Below is a small trained network, with its code and all its weights. Each question gives an input and a target symbol and asks what happens when units are switched off, that is, made to give their printed mean instead of their output.

import numpy as np


def w(rows, s, z=0):
    codes = np.array(rows[::2]) - 128.0
    scale = np.full(codes.shape[1], s)
    scale[-1] = z or s
    return codes * scale


def norm(h):
    return h / np.sqrt((h * h).mean(-1, keepdims=True) + 1e-5)


def f(y):
    return np.maximum(y, 0)


def softmax(a):
    e = np.exp(a - a.max(-1, keepdims=True))
    return e / e.sum(-1, keepdims=True)


def log_softmax(a):
    a = a - a.max(-1, keepdims=True)
    return a - np.log(np.exp(a).sum(-1, keepdims=True))


def net(x, mask):
    ids = ['ΓΛΦαβδεημ'.index(c) for c in x.split()]
    T = len(ids)
    res = E[ids] + P[:T]
    u = 0
    for l in range(2):
        r = norm(res)
        for j in range(2):
            rows = slice(2 * j, 2 * j + 2)
            q, k, v = (r @ M[l][rows].T for M in (Q, K, V))
            z = softmax(np.where(np.tri(T) > 0, q @ k.T / 2**0.5, -1e9)) @ v
            o = O[l][rows]
            res = res + np.where(mask[u + j], z, o[:, -1]) @ o[:, :-1]
        u += 2
        y = f(norm(res) @ A[l][:, :-1].T + A[l][:, -1])
        res = res + np.where(mask[u : u + 8], y, B[l][:, -1]) @ B[l][:, :-1]
        u += 8
    return log_softmax(norm(res)[-1] @ U[:, :-1].T + U[:, -1])


Q, K, V, O, A, B = {}, {}, {}, {}, {}, {}
E = w([
[109,163,159,137],'Γ',
[63,117,99,151],'Λ',
[113,140,196,37],'Φ',
[10,152,15,97],'α',
[121,159,127,218],'β',
[127,145,133,232],'δ',
[210,97,93,145],'ε',
[168,113,140,253],'η',
[110,162,134,238],'μ',
],0.005)
P = w([
[48,9,126,188],'0',
[82,84,85,162],'1',
[127,142,67,154],'2',
[150,164,35,151],'3',
[183,182,23,144],'4',
[213,188,12,124],'5',
],0.0015)
Q[0] = w([
[126,115,223,74],'L0H1',
[148,139,189,70],'L0H1',
[84,193,90,224],'L0H2',
[132,3,65,76],'L0H2',
],0.0041)
K[0] = w([
[71,102,253,149],'L0H1',
[106,170,232,135],'L0H1',
[98,106,55,204],'L0H2',
[175,60,60,20],'L0H2',
],0.005)
V[0] = w([
[129,125,124,126],'L0H1',
[127,51,149,5],'L0H1',
[172,54,123,136],'L0H2',
[123,114,48,238],'L0H2',
],0.003)
O[0] = w([
[120,134,124,122,124],'L0H1',
[121,175,71,2,9],'L0H1',
[85,202,112,83,87],'L0H2',
[74,20,249,29,229],'L0H2',
],0.0023,0.0015)
A[0] = w([
[89,134,194,115,75],'L0N1',
[106,151,208,49,181],'L0N2',
[105,69,212,77,58],'L0N3',
[158,132,192,135,85],'L0N4',
[154,93,123,191,253],'L0N5',
[135,169,3,186,156],'L0N6',
[180,128,53,130,22],'L0N7',
[190,53,123,121,76],'L0N8',
],0.004,0.0019)
B[0] = w([
[69,35,133,129,158],'L0N1',
[82,87,175,225,214],'L0N2',
[155,3,155,230,156],'L0N3',
[53,121,114,107,146],'L0N4',
[240,248,147,23,252],'L0N5',
[80,21,205,134,197],'L0N6',
[84,39,144,189,144],'L0N7',
[215,129,63,101,150],'L0N8',
],0.0024,0.0032)
Q[1] = w([
[70,145,110,140],'L1H1',
[200,97,140,81],'L1H1',
[229,194,199,76],'L1H2',
[67,86,3,137],'L1H2',
],0.007)
K[1] = w([
[70,103,143,95],'L1H1',
[172,155,85,176],'L1H1',
[47,206,169,124],'L1H2',
[199,45,2,114],'L1H2',
],0.0062)
V[1] = w([
[141,139,145,197],'L1H1',
[114,171,125,183],'L1H1',
[136,77,85,115],'L1H2',
[4,107,110,124],'L1H2',
],0.0043)
O[1] = w([
[116,229,126,78,225],'L1H1',
[115,202,57,26,167],'L1H1',
[222,149,134,193,37],'L1H2',
[2,176,162,210,252],'L1H2',
],0.0026,0.0017)
A[1] = w([
[130,76,216,111,120],'L1N1',
[98,91,160,246,92],'L1N2',
[79,8,161,186,164],'L1N3',
[136,217,4,53,136],'L1N4',
[136,144,17,109,4],'L1N5',
[224,15,27,31,146],'L1N6',
[92,42,150,174,136],'L1N7',
[252,88,142,162,238],'L1N8',
],0.0043,0.0014)
B[1] = w([
[119,126,126,171,192],'L1N1',
[164,91,172,126,254],'L1N2',
[193,134,106,149,235],'L1N3',
[200,118,82,154,148],'L1N4',
[139,116,188,131,136],'L1N5',
[93,48,132,2,195],'L1N6',
[188,130,119,150,201],'L1N7',
[83,133,154,131,223],'L1N8',
],0.0082,0.0029)
U = w([
[185,96,177,198,181],'Γ',
[20,212,211,103,150],'Λ',
[164,254,90,58,148],'Φ',
[180,155,31,100,123],'α',
[114,148,117,100,17],'β',
[52,123,29,166,145],'δ',
[118,141,113,107,4],'ε',
[123,138,119,93,2],'η',
[112,43,119,9,167],'μ',
],0.0092,0.0049)

Each question gives the input, a string of symbols that net reads in full, and the target symbol t.
The units are the heads (2 rows each of Q, K, V and O) and the neurons (one row each of A and B). Each row of codes is followed by its name. A weight is (code - 128) times the scale printed after its matrix; where a second scale follows, it is the last column's (O, A, B and U).
mask holds one flag per unit, layer by layer, with each layer's heads first. A switched-off unit (its flag False) gives its mean, the last column of its rows in O or B, instead of its output. The means were averaged over made-up inputs and are rounded, as every weight is.
A unit's drop is (log p(t) with every unit on - log p(t) with that unit switched off) / (log p(t) with every unit on - log p(t) with every unit switched off).
top k neurons: the k neurons with the biggest drops, biggest first
top k neurons in layer l: the k neurons of layer l with the biggest drops, biggest first
which heads matter: for each layer, one digit per head in row order, 1 if its drop is at least 0.15 and else 0, layers parted by /
drop of u: that unit's drop, to one decimal
input μ β ε η μ, target Λ: top 3 neurons	L1N3, L0N5, L1N7
input η Φ β Φ Φ, target Φ: top neuron	L1N4
input Γ ε ε δ Φ Φ, target Λ: which heads matter	11 / 00
input Φ Γ Λ Γ Γ, target Φ: top 2 neurons	L0N2, L1N4
input ε η η, target Λ: which heads matter	01 / 01
input ε α Φ Γ Γ Φ, target Λ: which heads matter	01 / 00
input β β η Λ, target α: top 4 neurons	L0N2, L1N2, L0N6, L0N5
input Φ Φ Φ Φ, target α: top 2 neurons	L1N4, L0N6
input δ η Γ Λ, target α: which heads matter	00 / 11
input δ α ε Φ β β, target Λ: top 3 neurons in layer 1	L1N3, L1N7, L1N8
input δ ε Φ δ α α, target μ: which heads matter	00 / 01
input Γ η ε Γ, target Λ: which heads matter	01 / 10
input ε Φ α, target μ: top 2 neurons	L1N6, L1N5
input Γ η δ α Φ, target Γ: top 3 neurons	L0N2, L0N5, L0N3
input Γ δ Φ Λ Φ Φ, target Φ: which heads matter	01 / 00
input Γ ε Γ, target Λ: top neuron	L1N3
input Γ Φ Γ Φ δ Γ, target Φ: top 2 neurons in layer 1	L1N2, L1N4
input Λ ε Φ Φ Λ, target μ: top 2 neurons	L1N6, L0N2
input Φ Φ Φ Φ Φ, target α: top 2 neurons	L1N4, L0N5
input β Γ Λ, target Γ: top neuron	L1N6
input Φ ε Γ ε, target μ: drop of L0N3	0.0
input ε Φ Λ Λ, target μ: drop of L0N2	0.2
